M =
[[143 129 128 128 127 150]
 [152 138 128 128 129 132]
 [128 146 149 130 127 128]
 [129 128 131 156 137 129]
 [128 127 128 132 153 141]
 [139 129 128 128 132 156]
 [134 154 138 128 129 126]
 [128 130 136 156 131 131]
 [129 127 127 128 144 146]
 [128 130 152 143 129 128]
 [129 129 128 132 153 140]
 [129 129 126 132 149 145]
 [128 129 129 139 153 132]
 [128 128 144 150 130 129]
 [128 128 144 148 129 127]
 [132 154 137 127 128 126]]
Indices start at 1.
(1, 1) => 143
(12, 6) => 145
(4, 5) => 137
(7, 6) => 126
(9, 4) => 128
(13, 2) => 129
(6, 3) => 128
(14, 3) => 144
(11, 1) => 129
(12, 4) => 132
(1, 4) => 128
(13, 3) => 129
(16, 6) => 126
(10, 2) => 130
(4, 4) => 156
(6, 1) => 139
(10, 5) => 129
(14, 2) => 128
(15, 4) => 148
(9, 6) => 146
(2, 3) => 128
(5, 1) => 128
(15, 3) => 144
(8, 3) => 136
(9, 3) => 127
(13, 4) => 139
(4, 1) => 129
(3, 1) => 128
(14, 1) => 128
(13, 5) => 153
(9, 5) => 144
(16, 3) => 137
(14, 4) => 150
(16, 1) => 132

data =
[[130 130 128 130 129 129]
 [126 130 126 126 129 129]
 [127 128 127 127 128 128]
 [128 128 128 128 128 128]
 [145 143 129 144 132 135]
 [124 130 125 126 129 129]
 [141 121 137 137 126 126]
 [124 125 128 125 127 126]
 [116 136 119 120 131 131]
 [118 134 121 121 130 130]
 [110 112 126 110 123 121]
 [149 148 129 149 133 136]
 [134 125 132 132 127 127]
 [127 128 127 128 128 128]
 [144 120 139 139 126 126]]
Rows and columns are counted from 1.
(1, 1) => 130
(12, 4) => 149
(3, 5) => 128
(14, 1) => 127
(15, 4) => 139
(14, 5) => 128
(10, 1) => 118
(4, 2) => 128
(9, 1) => 116
(11, 5) => 123
(1, 2) => 130
(6, 3) => 125
(14, 2) => 128
(5, 1) => 145
(4, 5) => 128
(11, 6) => 121
(15, 6) => 126
(1, 4) => 130
(1, 6) => 129
(2, 2) => 130
(6, 4) => 126
(3, 3) => 127
(15, 5) => 126
(3, 6) => 128
(8, 6) => 126
(4, 3) => 128
(6, 1) => 124
(4, 1) => 128
(13, 2) => 125
(5, 4) => 144
(11, 2) => 112
(14, 6) => 128
(8, 3) => 128

m =
[[146 141 128 143 105 104 150 149 136]
 [142 151 156 123 145 138 133 144 145]
 [132 109 114 142 126 128 119 149 132]
 [122 115 117 126 131 155 151 130 139]
 [101 146 154 111 114 106 127 147 118]
 [128 124 144 150 148 145 140 138 127]
 [100 105 102 125 105 101 100 149 128]
 [117 115 118 140 120 100 127 135 115]
 [109 144 153 113 112 140 113 136 130]
 [105 151 145 151 103 132 141 100 157]
 [103 137 106 103 131  99 142 104 141]
 [116 155 115 110 136 137 115 146 139]
 [135 134 114 109 115 115 139 117 112]
 [126 156 130 123 104 142 105 117 113]
 [136 123 155 135 113 138 149 131 128]]
Indices start at 1.
(1, 1)	146
(7, 2)	105
(4, 9)	139
(3, 7)	119
(14, 5)	104
(4, 7)	151
(14, 9)	113
(4, 6)	155
(13, 8)	117
(11, 3)	106
(9, 6)	140
(9, 7)	113
(7, 8)	149
(10, 3)	145
(10, 2)	151
(13, 7)	139
(8, 3)	118
(2, 5)	145
(1, 7)	150
(13, 4)	109
(10, 5)	103
(9, 4)	113
(6, 3)	144
(10, 1)	105
(3, 9)	132
(12, 7)	115
(10, 6)	132
(6, 2)	124
(9, 1)	109
(3, 6)	128
(15, 8)	131
(9, 5)	112
(5, 9)	118
(12, 5)	136
